(in the rows, 128 means zero)
Each row of numbers belongs to one of the elements below and depends on some of the facts about them. Some rows are named. Which element is each other row?

Some facts about the elements:
batrar gefan:mostol plumil:greda
bebom gefan:lomen plumil:dretren
benes gefan:drofostul plumil:sema vufle:zuba mubrigrim gasol
bepla gefan:benes sturum:zafodrin
bigo gefan:klenem plumil:drunon
bokan gefan:brezi plumil:zuba vufle:kesok grevon zaskidruk ziskun
brababon gefan:druflik vufle:stepur raplen mokik
bretor gefan:stirezas plumil:mistam vufle:druflik flustun grume bubril vuto klizar rufel
brezi gefan:lomen plumil:kogrel vufle:toskem stubra katrul grogel pubide ziskel nibrus zodem
bribril gefan:gistar plumil:magre
bristor gefan:flebus
brokle gefan:sodril plumil:vakom
brostil gefan:gistar plumil:tuples sturum:gepok
brozal gefan:klenem plumil:bigo sturum:vedra
bubril gefan:zafodrin plumil:griste sturum:grevon
buflu gefan:sema plumil:parobrim
butak gefan:sema plumil:buflu
damik gefan:grevon sturum:druflom
deklor gefan:mugusel plumil:didral
destik gefan:ziskel
didral gefan:mugusel plumil:flanol sturum:flustun
diles gefan:kostor plumil:grogel
diplos gefan:zadem plumil:gasol
drabrim gefan:zadem plumil:fudoflus vufle:brozal magoklo flunol
draruklon gefan:sema plumil:gruzir sturum:bristor
dremo gefan:drofostul plumil:sodril
dreripor gefan:lomen plumil:bebom vufle:vanur
dretren gefan:lomen plumil:studro
drifon gefan:zadem plumil:flostum sturum:ziskun
drodozur gefan:griskan plumil:nodrom vufle:rumil kebro
drogro gefan:bigo plumil:skofidas vufle:grebu fudoflus skanos naza
drovek gefan:vedra plumil:grebu sturum:lomen
druflik gefan:gugri plumil:rokar
druflom gefan:drofostul plumil:dremo
drunon gefan:klenem plumil:rafi
dustilas gefan:stara plumil:zuskan sturum:diplos
fabun gefan:sema plumil:metrofum sturum:siplu
fikin gefan:stigin plumil:griskan
fimem gefan:gistar plumil:zugavel sturum:raplen vufle:diles nibrus
fiplam gefan:fiple plumil:vuzuzul
fiple gefan:grevon plumil:ristur
flanol gefan:mugusel
flebus vufle:zuskan nodrom
fliner gefan:mugusel plumil:deklor
flostum gefan:zadem plumil:drabrim
flunol gefan:klenem plumil:pliski
flusan gefan:tograr plumil:ruge vufle:tifles nibrus kirok skesem didral
flustun gefan:tifim plumil:skesem
fudoflus gefan:zadem plumil:diplos sturum:skadrel
gasol gefan:zadem plumil:magoklo
gepok gefan:fiple plumil:zaskidruk
gibin gefan:zafodrin plumil:vivi sturum:flebus
giplil gefan:skesem sturum:lomen
gista gefan:bigo plumil:drogro
gistar gefan:siplu plumil:raplen
goboko gefan:druflom vufle:trabam fiple nagur
godram gefan:griskan plumil:pupel
granek gefan:sodril plumil:roflo
grebu gefan:vedra plumil:trovagrus
greda gefan:mostol sturum:bristor
griskan gefan:stigin plumil:ziskun vufle:parobrim latrus
griste gefan:zafodrin plumil:maplor sturum:gistar
grogel gefan:kostor plumil:rumil
grume gefan:tifles plumil:munik
gruzir gefan:sema sturum:sema
gutin gefan:ziskun sturum:ziskel vufle:toskem
katrul gefan:raplen plumil:latrus
kebro gefan:stirezas plumil:rimel sturum:lomen
kepo gefan:kima vufle:katrul rimel dretren ziskun
kesok gefan:drabrim plumil:trabam
kirok gefan:stigin plumil:tograr
klakuda gefan:zafodrin plumil:bubril vufle:zuba stubra tifles
kliflek gefan:stara plumil:dustilas vufle:studro brokle bribril ziskun
klizar gefan:gasol plumil:skobu
klopo gefan:tifles plumil:grume
kluso gefan:tograr plumil:toredur
klustar gefan:tograr
kogrel gefan:lomen plumil:dreripor sturum:stigin
kostor gefan:brogul vufle:trabam laku
kupari gefan:gasol
laklok gefan:siplu vufle:gista skofidas mostol grebu gepok gibin
laku gefan:gasol plumil:studros
latrus gefan:raplen
liflisto gefan:tograr plumil:klustar vufle:gruzir gista sema
luvi gefan:gugri sturum:maplor vufle:klopo godram relo rimel vinoplor skanos
luzek gefan:gasol plumil:laku vufle:granek
magoklo gefan:zadem
magre gefan:gistar sturum:mugusel
maplor gefan:zafodrin vufle:tizon drofostul ziskel plipli
megi gefan:siplu plumil:stetus
meskek gefan:stirezas
metrofum gefan:sema plumil:butak sturum:bristor
mikezar gefan:tifim vufle:drovek rumil greda bubril tifles giplil vuto
miklel gefan:ziskel plumil:destik sturum:fikin
mistam gefan:stirezas plumil:meskek
mokik gefan:stara plumil:ratras
mostol gefan:klenem
mubrigrim gefan:vedra plumil:roskek sturum:klenem
mugusel gefan:grevon plumil:fiple
munik gefan:tifles
nabin gefan:ziskun plumil:naza sturum:brezi
nagur gefan:grevon plumil:mugusel
natru gefan:flostum
naza gefan:ziskun plumil:gutin
nibrus gefan:mostol plumil:ritan sturum:gugri
nodrom gefan:griskan
parobrim gefan:sema plumil:draruklon
pedas gefan:ziskun plumil:nabin
plasol gefan:mostol plumil:raklan vufle:grevon magre zaskidruk skofidas miklel klizar
plipli gefan:rokar
pliski gefan:klenem plumil:brozal sturum:zadem vufle:diles meskek natru
pubide gefan:siplu plumil:megi sturum:zadem
pupel gefan:griskan plumil:drodozur sturum:zuba
rafi gefan:klenem plumil:mostol sturum:zadem vufle:damik fliner giplil
raklan gefan:mostol plumil:nibrus vufle:ruge stetus skesem
raplen gefan:siplu plumil:laklok
ratras gefan:stara plumil:kliflek
relo gefan:griskan plumil:soluter
rimel gefan:stirezas plumil:bretor
ristur gefan:grevon plumil:damik sturum:kima
ritan gefan:mostol plumil:rufel sturum:drabrim
roflo gefan:sodril plumil:vanur vufle:gistar ratras
rokar gefan:gugri plumil:luvi vufle:kesok dremo meskek flanol
roros gefan:drabrim plumil:vinoplor vufle:zuskan mostol
roskek gefan:vedra plumil:skasezik
rudun gefan:druflom plumil:stubra vufle:pupel destik tuples vuzuzul skanos
rufel gefan:mostol plumil:batrar sturum:ziskel
ruge gefan:tograr plumil:liflisto
rumil gefan:kostor sturum:mistam
safliklom gefan:fikin sturum:stigin vufle:flustun
sema gefan:drofostul plumil:zafodrin
sigropla gefan:siplu plumil:gistar sturum:diplos
skadrel gefan:tifim plumil:stara
skanos gefan:druflom plumil:tapli
skasezik gefan:vedra plumil:tromos
skesem gefan:tifim plumil:skadrel
skipir gefan:druflom plumil:skanos vufle:zuba greda didral vinoplor
skipu gefan:stara plumil:mokik
skobu gefan:gasol plumil:luzek
skofidas gefan:bigo
sodril gefan:drofostul plumil:benes
soluter gefan:griskan plumil:tufen
stara gefan:tifim plumil:mikezar
stepur gefan:stirezas plumil:kebro sturum:diplos
stetus gefan:siplu plumil:sigropla
stirezas gefan:grevon plumil:tifles vufle:tizon deklor
stiskirol gefan:gugri plumil:druflik
stubra gefan:druflom plumil:skipir sturum:vedra
studro gefan:lomen
studroklo gefan:drabrim plumil:roros
studros gefan:gasol plumil:kupari vufle:dremo mubrigrim grogel tizon drifon
tapli gefan:druflom plumil:goboko sturum:gistar
tifles gefan:grevon plumil:nagur
tisabik gefan:tograr plumil:flusan sturum:stigin
tizon gefan:flustun plumil:zisubi sturum:natru
tograr gefan:stigin
toredur gefan:tograr plumil:tisabik vufle:soluter parobrim nibrus sema
toskem gefan:drabrim sturum:zadem
trabam gefan:drabrim plumil:trusun
trada gefan:dremo plumil:zodem sturum:kepo vufle:stara mostol
trapla gefan:dremo plumil:trada vufle:pubide
trogri gefan:stara plumil:skipu vufle:vanur tromos
tromos gefan:vedra plumil:drovek
trovagrus gefan:vedra vufle:stiskirol
trusun gefan:drabrim plumil:toskem vufle:mubrigrim pedas kupari
tufen gefan:griskan plumil:godram
tupani gefan:lomen plumil:brezi sturum:fikin vufle:magoklo mostol vuzuzul
tuples gefan:gistar plumil:bribril
vakla gefan:zafodrin plumil:gibin
vakom gefan:sodril plumil:granek vufle:magre skasezik
vanur gefan:sodril plumil:vuto
vate gefan:gasol plumil:klizar
vedra gefan:klenem plumil:flunol
vinoplor gefan:drabrim plumil:kesok
vivi gefan:zafodrin plumil:klakuda sturum:mugusel
vofas gefan:ziskel plumil:miklel vufle:draruklon zisubi magre tufen skipu fudoflus
vudasa gefan:gistar plumil:fimem
vuto gefan:sodril sturum:maplor
vuzuzul gefan:fiple plumil:gepok
zafodrin gefan:drofostul plumil:ziskel vufle:gista zisubi studroklo
zalasar gefan:druflom plumil:rudun sturum:flebus vufle:flostum
zaskidruk gefan:fiple
zefar gefan:sodril plumil:brokle sturum:stirezas
ziskel gefan:drofostul
ziskun gefan:stigin plumil:kirok
zisubi gefan:flustun
zodem gefan:dremo
zuba gefan:brezi sturum:brogul
zugavel gefan:gistar plumil:brostil vufle:kesok sodril trabam plipli
zuskan gefan:stara

Some rows with their names:
munik: [143 132 109 126 131 138  87 131 123 124 118 137 143 101 123 136 131  98
 120 124 140 101 147 117 105 127 120 150 132 124 122 122 115 132 132 144
 155 122 127]
latrus: [147 117 114 123 129 136  88 125 121 132 120 138 147 104 114 122 141  96
 125 117 146 106 152 113 110 120 117 143 126 131 123 119 118 126 126 144
 150 124 127]
tromos: [125 106 139 108  89 107 114 146 152 142 136 139 123 112 121 124 111 132
 125 134 139 116 154 102  85 107 110 148 105 130 148 136 130 122 132 112
 154 128 125]
bribril: [140 120 120 123 126 135  94 120 122 132 124 142 139 108 117 121 140 104
 127 122 145 111 150 118 117 118 117 139 121 131 130 121 121 124 128 136
 143 124 127]
roskek: [111 154 142 128 118 131 138 133 132 130 128 147 100 126 138 126 122 140
 134 144 116 126 139 123 141 124 121 129 109 124 133 132 129 128 137 120
 121 134 117]
grogel: [134 129 134 122 120 133 120 121 130 137 125 149 125 123 122 119 135 122
 131 133 134 120 144 118 134 118 116 134 109 130 133 126 128 124 128 131
 131 129 122]
mubrigrim: [ 99 143 146 128 114 129 130 124 145 160 126 148  71 166 113 128 137 140
 130 154 128 145 161 146 132 116 117 101 125 112 136 145 150 108 129 154
 108 165 124]
skasezik: [123 135 142 128 114 131 125 124 127 138 129 148 111 121 128 116 128 126
 136 132 131 126 145 119 137 117 120 132 109 127 134 129 131 123 131 123
 121 133 124]
nibrus: [129 129 140 136 118 136 128 125 129 143 122 136  99 138 122 112 137 136
 133 136 130 128 146 114 139 121 126 129 117 134 136 125 128 112 127 137
 139 144 125]
natru: [128 143 138 108 115 122 107 115 134 130 132 154 142  95 135 129 134 123
 131 115 141 106 147 127 145 114 121 131 104 132 143 124 122 137 136 112
  98 126 120]
fabun: [ 95 115 146 130 131 136 148 138 151 150 140 153 106 163 143 115 122 174
 133 134 111 150 141 137 163 138 116 106 113 125 121 118 128 137 128 145
 153 129 126]
mostol: [137 115 114 128 128 125  89 117 114 125 117 128 139  97 117 128 139  97
 123 111 145 103 161 109 109 125 122 140 135 136 123 117 124 125 129 141
 140 127 136]
vakom: [113 136 134 125 141 137 135 142 147 127 127 141 135 123 139 135 123 158
 123 136 115 134 128 130 130 136 104 114 114 124 108 129 118 140 134 139
 131 124 122]
zaskidruk: [146 118 117 123 128 138  87 124 119 131 121 138 146 104 112 123 141  94
 125 119 146 104 151 114 106 120 119 147 126 130 126 118 122 127 126 145
 150 125 128]
pupel: [133 132 123 143 119 145 106 134 122 146 124 134 115 120 115 104 144 117
 128 129 132 130 148 107 103 115 124 147 120 127 122 114 125 108 122 146
 149 137 126]
fudoflus: [140 145 138 142 112 136 114 126 131 147 115 119 120 113 120 106 144 140
 127 135 138 118 136 115 122 118 126 131 115 136 114 116 122 102 128 129
 132 153 127]
bubril: [124  88 126 123 152 150 105 130 149 152 133 148 131 147 116 119 153 137
 119 119 143 133 152 116 123 125 118 111 120 135 135 123 111 123 120 168
 139 120 133]

Rows to name:
No name comes twice in this set of rows, the named rows included.
[126  92 113 114 144 120  81 117 133 128 134 141 179  90 124 129 143 112
 122  96 148 108 156 124 119 132 102 118 119 138 118 113 121 149 130 142
 120 102 137]  ziskel
[115 126 129 106 103 111 122 160 158 130 128 133 121 112 137 147  99 147
 118 138 129 109 145 109  76 122 113 149 119 122 139 142 118 132 143 118
 164 128 120]  dreripor
[129 148 130 139 124 140 113 133 137 143 117 123 113 126 131 123 138 141
 122 134 128 119 138 121 117 129 131 130 128 129 120 118 116 109 133 139
 141 149 127]  sigropla
[142 144 119 123 124 129 105 128 115 110 120 142 148  86 127 134 122 105
 127 126 129 102 138 115 119 121 111 155 109 126 119 129 121 140 134 117
 133 119 121]  mistam
[158 183 172 140 131 117 110 122 125 138 113 174  82 130 152 120 141 192
 100 127  62 133 176 140 184 156 113 104  73 126 145 141 138 106 133 117
 133  98 121]  stiskirol
[103 172 128 125 124 108 127 131 129 109 109 135 110  99 131 155 111 123
 127 149 117 122 147 139 113 128  96 120 129 109 100 152 146 136 140 126
  98 142 125]  drabrim
[173 185 117 138 152 129  53 138 116 118 100 151 122  92 152 146 137 152
  85 106  73  95 182 137 127 175 119 139 111 114 120 128 115 121 138 148
 181  88 123]  trovagrus
[ 94 145 144 123 117 115 148 127 126 112 135 151  99 116 152 125 112 146
 140 128 112 127 148 118 161 130 118 121 100 135 142 134 132 144 146 100
  99 119 123]  vedra
[ 95 173 128 162 168 170 136  87  93 118 123 141  96 123 138 103 155  98
 156 144 124 124 128 137 237 142 143 102 126 133  91 115 130 135 121 151
  57 140 129]  flostum
[125 136 108 130 138 145  97 143 130 133 113 128 112 132 124 142 132 114
 120 130 134 115 154 127 101 138 125 143 152 116 116 125 117 124 133 167
 166 146 125]  rafi
[127 150 127 135 124 136 115 133 137 139 107 126  94 133 106 136 135 121
 122 160 130 126 147 133 108 125 111 127 138 111 108 142 139 107 126 158
 140 156 126]  ritan

The same elements again, as new rows of numbers:
Some rows with their names:
dreripor: [128 134 142 128 128 136 145 128 135 131 135 134 110 150 126 129 147 133
 124 117 124 124 119 134 134 146 118 129 107 134 121  87 133 130 133 123
 121 129 157 129 118 144 121]
luzek: [128 129 149 126 133 132 151 128 131 128 134 132 114 151 128 129 148 133
 134 119 129 128 117 134 134 154 122 133 101 132 120  83 131 131 138 131
 116 142 155 124 109 145 116]
magoklo: [120 129 108  41 130 136 134 114 148 141 126 118 142  94 137 122 105 104
 140 103 137 155 130 133 143 123 116 177 118 107 116 174 160 142 126 130
 144 141 128 133 140 113 129]
siplu: [127 123 128 132 128 132 123 128 127 136 127 127 126 127 127 125 112 126
 123 130 126 130 124 130 124 130 121 125 104 126 124 120 118 129 130 125
 126 110 120 131 126 127 125]
drunon: [121 121 114  92 126 138 140 127 146 143 141 121 133 140 130 127 138 111
 138 103 129 138 124 127 144 138 113 161 109 122 123 123 141 136 131 138
 135 148 141 142 133 124 128]
plipli: [121 132  90 191 139 124 126 136 125 131 130 126 139 116 130 145 121 136
 129 117 129 138 125 140 125 135 138 142 151 128 126 117 111 124 123 133
 140 155 134 128 148 130 135]
fiplam: [131 132 118 168 130 123  96 138 115 126 121 126 146  95 139 134 143 139
 131 151 123 123 137 142 103 131 127 101 110 127 128 144  75 111 132 128
 117  70 113 139 124 126 129]
vinoplor: [124 131 143 126 116 123 148 129 127 134 107 137 130 127  97 140 100 132
 114 147 123 136 130 138 126 145 144 107 122 131 124 125 155 130 116 120
 143 119 137 114 132 143 130]
sigropla: [136 116 120 112 150 124 115 122 152 119 150 139 133 189 112 142 109 115
 134  99 133 137 111 148 144  88 158 114 171 131 145 174 128 125 127 123
 131 112 168 132  93 114 100]
deklor: [124 141 110 195 136 124 123 138 114 121 127 125 139  99 120 143 115 137
 122 144 124 130 124 150 110 135 139 115 119 128 128 125 101 119 120 124
 130 126 128 127 137 129 137]
kupari: [115 119  96 104 138 129 139 128 140 133 142 111 133 127 133 126 127 102
 144  90 136 152 126 130 145 142 120 174 128 119 131 149 142 147 124 151
 139 179 136 138 138 117 132]
stirezas: [129 124  99 233 137 132  98 147 110 126 147 121 144 118 138 135 152 137
 122 138 119 112 126 141 105 126 122  96 102 132 135 103  58 112 134 132
 107  81 115 153 122 121 134]
rudun: [132 156 141 121 133 138 129 120 126 118 111 129  99 107 140 101 167 142
 116 141 127  93 127 125 114 111 132  96 133 127 125 130 124 122 134  96
 106 123 103 145 119 119 136]
tizon: [132 128  84 233 132 113  87 147 105 116 138 124 164 106 137 154 117 139
 129 145 123 130 133 131 105 103 138 116 154 129 147 149  72 108 121 136
 132 101 113 128 153 113 137]
fikin: [135 121 117 179 133 124  88 133 112 133 129 127 151 108 130 128 117 136
 124 156 122 121 133 135 103 124 124 102 100 126 131 136  74 111 134 125
 118  54 102 140 126 122 128]
trusun: [118 119 100 132 124 146 152 137 143 139 156 119 125 158 128 128 179 112
 131  94 121 126 120 132 147 128 107 149 110 128 130  87 135 135 129 137
 125 147 152 162 128 122 135]
kirok: [125 113 140 145 114 122 152 131 131 142 126 136 130 166  98 136 120 124
 133 123 126 133 129 133 139 160 136 125 113 137 127  98 142 133 120 143
 135 139 153 120 128 149 122]

Which element is each row?
No name comes twice in this set of rows, the named rows included.
[121 135  95 213 136 115 130 144 109 120 119 126 135 108 114 147 112 137
 125 138 127 132 125 140 109 141 147 113 151 130 137 128 103 122 116 133
 132 136 126 124 144 130 137]  grogel
[121 117 136  85 117 139 153 130 146 145 139 121 129 165 118 111 173 106
 135 107 127 127 128 127 149 143 107 144  91 127 132 116 149 140 127 143
 124 133 151 153 120 129 125]  drodozur
[137 115 133  28 120 128 119 108 141 122 123 122 103 134 154 109 135 121
 142 118 143 134 137  88 150  86 118 177 171 126 133 158 181 142 130 129
 149 169 105 114 156 126 138]  draruklon
[118 119  93 131 131 129 129 132 140 140 143 121 142 125 131 142 117 114
 137  91 135 148 123 129 143 135 119 170 137 122 127 118 131 139 125 141
 146 162 144 135 153 124 134]  meskek
[129 133 145 109 136 132 133 114 137 129 134 127  89 160 154  98 168 124
 146  93 140 114 127 112 150 151 128 152 154 133 124  96 125 144 142 135
 113 180 134 138 123 127 121]  roflo
[130 147 148  91 131 125 125 109 126 125 101 137  96  99 130 112  94 139
 126 133 135 121 131 124 129 132 147 117 169 126 115 130 148 138 128 106
 136 156 114 109 130 134 127]  destik
[126 109 161  94 110 138 163 136 144 137 139 129 107 199 111 108 193 112
 138 115 122 114 128 120 149 164 113 119  78 140 134  85 145 138 135 149
 111 127 155 152 101 144 120]  mikezar
[129 135 140 144 123 126 141 122 132 142 123 134 133 142 114 134 133 137
 120 122 135 138 119 135 129 145 130 143 118 132 120 106 140 132 127 123
 131 123 158 126 140 140 123]  tromos
[125 123 133 164 134 126 136 124 120 132 122 136 127 114 109 144  69 136
 112 138 130 143 120 136 121 137 139 125 120 127 117 119 129 133 120 120
 141 127 126 107 136 140 127]  ziskun
[129 103 129 120 123 133 125 119 138 147 133 132 129 151 125 131 104 121
 131 109 134 140 124 124 143 131 122 156 121 127 122 107 133 139 131 134
 138 121 138 123 130 132 125]  gistar
[137 127 160 106 126 136 158 129 138 116 150 131 109 184 128 124 183 135
 125 128 123 114 116 117 138 113 109 123 100 142 134  96 150 121 134 127
 110 143 159 127 106 132 120]  luvi

Now the same elements, written a new way:
Some elements and their rows:
mugusel: [155  81 135 128  92 145 121 137 137  92 138 149 165 140  80 127 138 101
 108 114 130 116 131 112 130 118 120]
buflu: [164  81 129 136 113 140 101 142 141  85 131 127 149 134  63 140 124  97
  92 119 128 104 136 115 130 105 128]
klenem: [171  68 126 125 108 153 137 138 141  92 127 157 152 144  76 126 125  81
 118 130 140 101 129 114 133 118 120]
studros: [175  50 121  97  43 123 110 159 154  87 137 105 158 135  72 142 122 146
  93 135 175  86 129  99 140 131 126]
zefar: [172  93 126 143 123 142  93 147 156 116 141 157 103 159  89 134 139  69
  77  66 125 134 155 151 101  94 124]
flebus: [168  80 136 104  94 138 115 130 144  92 138 155 154 137  68 129 135 102
 111 108 140 126 133  95 128 113  96]
zuskan: [155  66 151 124 101 130 139 129 115  62 160 140 191 131  51 133  84 130
 109 163 135  92 141 124 171  95 124]
vinoplor: [169  90 135 146 122 150 118 156 158  81 153 152 147 167 107 145 129 116
 100 116 129  88 153 129 109  80 133]
mokik: [164  80 133 146 122 138 117 143 143 107 132 149 152 146  83 128 138  90
  91 118 118 103 146 132 125  98 130]
skipu: [178  86 142 136 140 140 116 144 161  93 146 163 155 163  96 138 133  90
  82  97 123 124 174 119 112  71 120]
sigropla: [165  84 119 156  83  96 128 110 148 110 148 145 112 123  79  97  89 126
 113  88 123  97 135 123 133  93 126]
trada: [174  81 143 109  97 120 101 136 144  88 166 147 127 137  50 141 113 103
  95  91 149 133 141 118 140  97 101]
laklok: [184  67 147  79  76 116 116 139 136  68 172 129 178 123  34 150  96 141
 112 141 179 116 126  77 166 100  90]
gista: [191  88 136 140 165 148 124 144 169 103 143 173 149 168 117 133 130  71
  80  88 116 129 182 131  97  58 119]
gepok: [174  73 150 121 116 126 129 127 136  69 168 145 183 144  70 148 103 119
 106 121 136 110 155 114 145  81 117]
flusan: [180  90 122 102  84 136  91 170 162  93 151 140 118 163  79 136 133 131
  99 123 145  79 124  85 114 118 116]
klustar: [152  63 140 111  90 129 116 142 123  82 143 136 172 125  36 131  93 141
  97 163 132  76 120 106 161 123 125]

Which element is each row?
No name comes twice in this set of rows, the named rows included.
[187  68 123 100  87 127 111 154 169  93 145 124 146 154  86 144 126 121
  88 109 163 107 150  92 121 105 115]  kepo
[162  81 132 136 109 135  97 143 152 101 148 150 118 141  68 135 115  91
  89  91 132 118 136 145 132 101 124]  vivi
[163  83 126 149 104 158 109 164 168  80 150 132 110 178 103 134  97 110
  86  98 135  83 157 162 105  99 142]  stubra
[175  86 144 140 135 134 126 138 144  88 146 160 174 152  96 137 121  95
  92 108 120 121 165 123 127  75 121]  vuzuzul
[187  37 124 151 118 177  93 150 181  89 164 185  95 169 108 115 151  80
  75  82 144 109 192 148 111  81 195]  pubide
[150  66 141 128  76 162 136 145 144  64 144 128 172 157  83 138 112 138
 114 143 137  69 124 122 134 122 138]  gasol
[153  82 140 144  83 144 128 156 149  69 167 145 136 171  89 136  99 139
 112 128 146  71 133 152 136  98 135]  didral
[183  96 138 145 146 134 118 142 161 101 147 163 155 160 112 142 152  76
  84  80 123 137 173 123  99  66 122]  studroklo
[157  96 135 152 103 148 110 154 136  57 168 150 121 162  67 151  92 123
 116 138 134  67 122 152 139 102 127]  bubril
[169  69 127 139 126 179 116 150 172  82 114 124 145 165 104 120 125  88
  75  84 129 104 165 130  84 114 143]  dremo
[166  99 129 140 121 165 116 145 151  73 149 171 138 171  92 131 137 107
 114 117 114  94 131 113 108  98 115]  druflik
[169  41 141 131  89 167 103 127 152  71 152 175 145 131  65 119 155  94
 110 115 143 108 143 107 144 106 165]  zadem

